After every row comes roughly how far along a hidden order it lies, from 0 to 30.
26 7 -19 14 -22 12 -2 -1 22 -1 -6 -15 11 0 9 -2 3 28 -4 -1 -16 -10 2 -10
 -11 11 5 -12 -7 -4 -11 -13 5 0 -15 -2 8 4 21 -20 -7 9 13 -12 -10 5 -9
 12 5 27 -23 25 -4 14 1 -6 0 -2 -4 -31 1 -25 17 -9 11 28 -1 18 -4 12 -9
 25 51 19 11 38 -36 5 -9 18 23 -17 -3 -4 -28 9 -7 10 0 -17 -21 -28 25 -> 19
32 -12 0 9 3 -10 -3 2 -11 -15 16 6 4 -4 21 10 13 3 -1 -7 -11 -9 -11 29
 12 -3 -9 -15 9 -17 26 6 17 -22 8 -9 4 -20 2 37 21 21 -19 -15 -10 5 5 11
 -6 32 8 -9 11 -9 15 -9 9 -40 1 -14 9 13 -36 -10 43 -27 -1 16 -6 -16 -10
 15 -31 20 4 -16 21 19 -26 1 -20 12 -6 14 -6 35 -2 -16 -19 17 -6 -11 17 -> 30
39 -1 -11 -1 -5 -48 -2 17 16 -10 9 11 26 6 1 -5 9 10 1 19 -4 -15 2 -12 0
 7 22 2 1 -28 -21 -15 -25 -35 -21 1 22 4 -25 -8 -10 5 -13 -18 2 17 17 19
 23 32 11 -2 16 -27 26 11 18 -14 17 -30 3 12 -6 -37 14 -49 9 0 -1 3 -13
 3 10 3 13 -1 6 11 -2 -17 22 -16 11 9 29 24 -4 1 -16 -7 1 -22 4 -> 26
-30 -8 23 -26 2 -49 8 39 -47 4 -7 20 -33 -2 -32 -11 -5 -19 21 26 12 -3
 -16 -29 -11 6 46 19 -15 9 -12 10 -22 -10 -22 13 -7 6 -15 6 -5 11 -10 -8
 -11 -11 22 13 15 -21 57 5 31 19 9 15 32 17 -5 1 -15 -22 -9 13 8 -28 8
 -17 1 0 9 4 11 -25 13 16 10 5 -4 -41 8 -3 18 14 35 17 -18 7 1 1 -5 -12
 -18 -> 0
55 -4 -23 -2 -17 16 4 8 4 -4 -13 9 6 -8 11 2 -3 23 14 5 -17 4 -7 -6 0 13
 9 -20 -20 18 -22 -1 6 -19 -2 -6 19 -8 7 5 4 13 -15 -23 -22 4 1 13 10 41
 10 15 51 -5 9 4 18 -16 4 -16 3 -5 -20 -19 28 2 14 17 4 -8 4 32 20 29 17
 11 -5 10 -19 5 7 -5 -8 4 3 38 -10 -9 -2 6 -14 -7 20 -> 29
-10 -2 9 6 -8 42 4 -11 -8 1 5 -23 -18 -10 27 10 0 2 -12 -19 -14 0 0 40
 -5 6 -14 -8 1 9 32 12 39 21 17 -8 -12 -19 31 21 19 28 14 0 -22 -14 -14
 -5 -9 18 -12 3 -8 34 -18 -15 -14 -17 -17 1 3 -20 -15 46 14 33 -6 22 -10
 -18 6 28 4 20 -1 30 -7 7 -18 18 -8 6 -8 -12 -63 11 -4 -4 11 8 -27 4 7 -> 12
6 -1 -7 -19 1 15 11 10 -11 9 -23 13 -27 -9 1 2 4 26 21 21 0 2 -5 4 0 11
 12 -20 -34 30 -17 12 7 -16 3 -8 10 0 -2 15 5 33 -5 -16 -37 -2 8 8 20 4
 35 15 27 16 16 15 43 -10 3 0 -16 -25 -19 16 43 8 4 -1 -5 -6 24 26 16 7
 19 24 -2 7 -25 -22 14 -4 5 0 -4 18 -18 -3 9 12 -18 -23 -4 -> 12
12 0 -14 16 3 -36 -16 11 2 -4 -4 3 13 7 -24 -1 -5 0 -3 -21 5 -5 -28 -18
 2 -16 3 22 29 -11 -5 -9 -19 13 -20 12 -4 21 7 -12 -7 -12 -14 -2 23 14
 10 -1 -22 -1 -7 7 12 3 3 -14 6 17 -9 -15 16 2 22 -47 13 -7 -19 -11 0 27
 -33 6 23 0 -6 16 -28 -1 22 18 -17 -11 -6 19 0 1 4 1 -21 -12 -5 -6 2 -> 10

2 3 0 -4 -2 -1 1 -8 -38 0 5 5 12 -1 -19 -1 2 -5 5 -2 -1 -3 -9 -4 -8 9
 -20 5 -3 31 8 -7 -3 0 -1 -13 3 -1 -11 14 43 -4 13 -20 -2 -7 12 -1 -3 4
 -2 -11 -3 -22 -9 -8 -4 3 1 -1 -25 -1 1 10 52 5 -9 -8 -8 -> 2
5 0 0 -7 -11 -11 7 14 -20 0 2 6 -9 1 -33 -23 3 13 3 0 -2 3 6 3 -2 -3 4 6
 6 6 -7 -3 4 2 2 1 -5 -4 10 21 -34 6 -20 -33 3 -35 -7 -4 -1 -5 -9 11 3
 18 -20 0 5 20 18 0 -9 9 4 -31 -1 -1 0 8 -2 -> 7
-4 -3 0 -1 10 8 -4 -2 56 0 -3 -4 -6 -2 32 15 -3 -2 -5 0 2 0 11 2 0 -8 14
 -2 1 -22 -2 7 0 1 0 12 -2 2 -7 -27 -27 1 4 13 1 24 -2 3 1 0 8 1 -1 0 13
 2 -3 -1 -9 0 34 -2 -4 11 -21 -1 4 0 11 -> 30
-5 -3 0 3 11 9 -6 -6 47 0 -4 -7 -3 -2 35 18 -4 -5 -5 0 2 0 7 1 3 -6 9 -5
 -2 -17 -1 6 -1 0 -1 9 1 3 -7 -25 -12 -1 8 23 0 33 -1 4 2 2 9 -1 -2 -5
 19 2 -3 -10 -14 0 26 -4 -4 17 -20 -1 5 -1 9 -> 29
2 3 0 -4 -2 0 1 -6 -38 0 5 5 11 -1 -23 -1 2 -5 5 -2 -1 -3 -7 -4 -8 10
 -21 5 -3 30 8 -7 -3 0 0 -13 3 -1 -10 13 40 -4 16 -12 -2 -8 12 -1 -3 4
 -2 -11 -3 -20 -8 -8 -4 3 0 -1 -22 0 -1 10 51 5 -9 -7 -8 -> 2
-2 2 0 1 4 7 -4 -13 -16 0 2 -1 14 -1 9 13 -1 -12 3 -2 0 -3 -8 -5 -5 6
 -18 0 -6 19 10 -2 -5 -1 -1 -11 6 2 -15 -3 52 -6 23 12 -3 14 12 2 -2 6 5
 -15 -4 -28 6 -6 -7 -10 -12 -1 -13 -5 -1 26 34 4 -7 -10 -4 -> 10
5 1 0 -2 -12 -11 6 12 -27 0 1 5 -7 2 -30 -21 3 12 2 1 -2 2 -1 3 2 2 3 4
 4 6 -6 -2 3 1 1 -1 -4 -3 15 21 -25 5 -20 -26 2 -34 -7 -4 0 -5 -10 10 4
 20 -18 2 6 14 16 1 -13 6 4 -31 -4 -2 0 7 -4 -> 6
1 3 0 -4 -2 0 2 -7 -31 0 5 5 12 -1 -18 0 2 -6 5 -2 -1 -2 -7 -5 -10 9 -21
 5 -3 30 8 -6 -3 0 0 -12 2 -1 -14 11 38 -4 18 -11 -2 -5 12 -1 -3 4 0 -11
 -4 -22 -8 -9 -4 5 0 -1 -22 -1 0 12 51 5 -9 -9 -7 -> 3
4 3 0 0 -11 -7 4 2 -55 0 4 5 6 2 -33 -14 3 1 5 -1 -2 -1 -10 -1 -2 9 -13
 3 -1 22 4 -7 0 -1 0 -12 1 -2 4 26 31 -1 -2 -14 -1 -28 3 -3 -1 -1 -8 -4
 1 -4 -16 -3 2 3 8 0 -31 2 4 -7 26 2 -5 -1 -11 -> 0
-5 -3 0 3 11 8 -7 -7 47 -1 -4 -7 -2 -2 30 18 -3 -6 -5 1 2 -1 6 1 3 -7 10
 -6 -1 -21 1 6 -1 0 -1 8 2 3 -6 -26 -7 -1 6 30 0 33 1 4 2 2 9 -1 -1 -4
 18 3 -3 -11 -14 0 28 -5 -4 16 -22 -2 5 0 9 -> 30
4 0 0 -9 -9 -10 6 17 0 1 2 6 -14 1 -23 -22 3 14 2 1 -1 3 9 6 -2 -3 9 6 8
 0 -10 0 5 3 3 6 -9 -4 6 14 -56 7 -23 -38 5 -30 -10 -3 -1 -7 -9 16 3 26
 -18 0 5 26 20 0 1 9 2 -32 -5 -2 1 7 3 -> 12
-3 -4 0 5 4 2 -2 5 48 0 -5 -6 -11 0 23 3 -2 3 -5 2 1 2 8 4 9 -9 20 -6 2
 -33 -7 7 2 0 0 14 -2 1 9 -16 -34 3 -13 19 1 13 -10 2 3 -3 3 9 3 17 10 8
 3 -6 -5 1 27 -1 -1 -7 -44 -5 9 7 9 -> 29
-2 1 0 -2 8 8 -3 -14 0 0 2 -1 11 -2 9 17 -1 -11 2 -2 1 -3 -4 -5 -7 4 -17
 1 -5 15 9 -2 -4 0 -2 -7 4 2 -17 -8 42 -5 26 9 -3 20 13 3 -2 6 7 -14 -6
 -28 12 -7 -7 -6 -11 -1 -3 -6 -3 28 38 5 -6 -10 -1 -> 13
-2 2 0 -2 5 6 -2 -13 -10 0 3 0 13 -2 5 13 0 -12 2 -2 0 -3 -6 -5 -8 6 -19
 1 -5 18 11 -3 -4 -1 -1 -6 4 2 -18 -2 47 -6 22 8 -3 17 12 2 -2 6 5 -15
 -5 -30 4 -8 -7 -6 -11 -1 -15 -4 -2 26 10 5 -7 -10 -4 -> 11
4 0 0 -2 -10 -10 6 16 -13 0 0 3 -11 2 -21 -20 2 13 1 1 -1 3 3 4 3 -2 11
 3 5 -6 -9 0 4 1 2 5 -5 -3 16 15 -40 6 -23 -23 3 -30 -9 -3 0 -6 -9 13 5
 26 -14 5 6 13 15 0 -5 6 3 -27 -18 -3 3 9 -1 -> 11
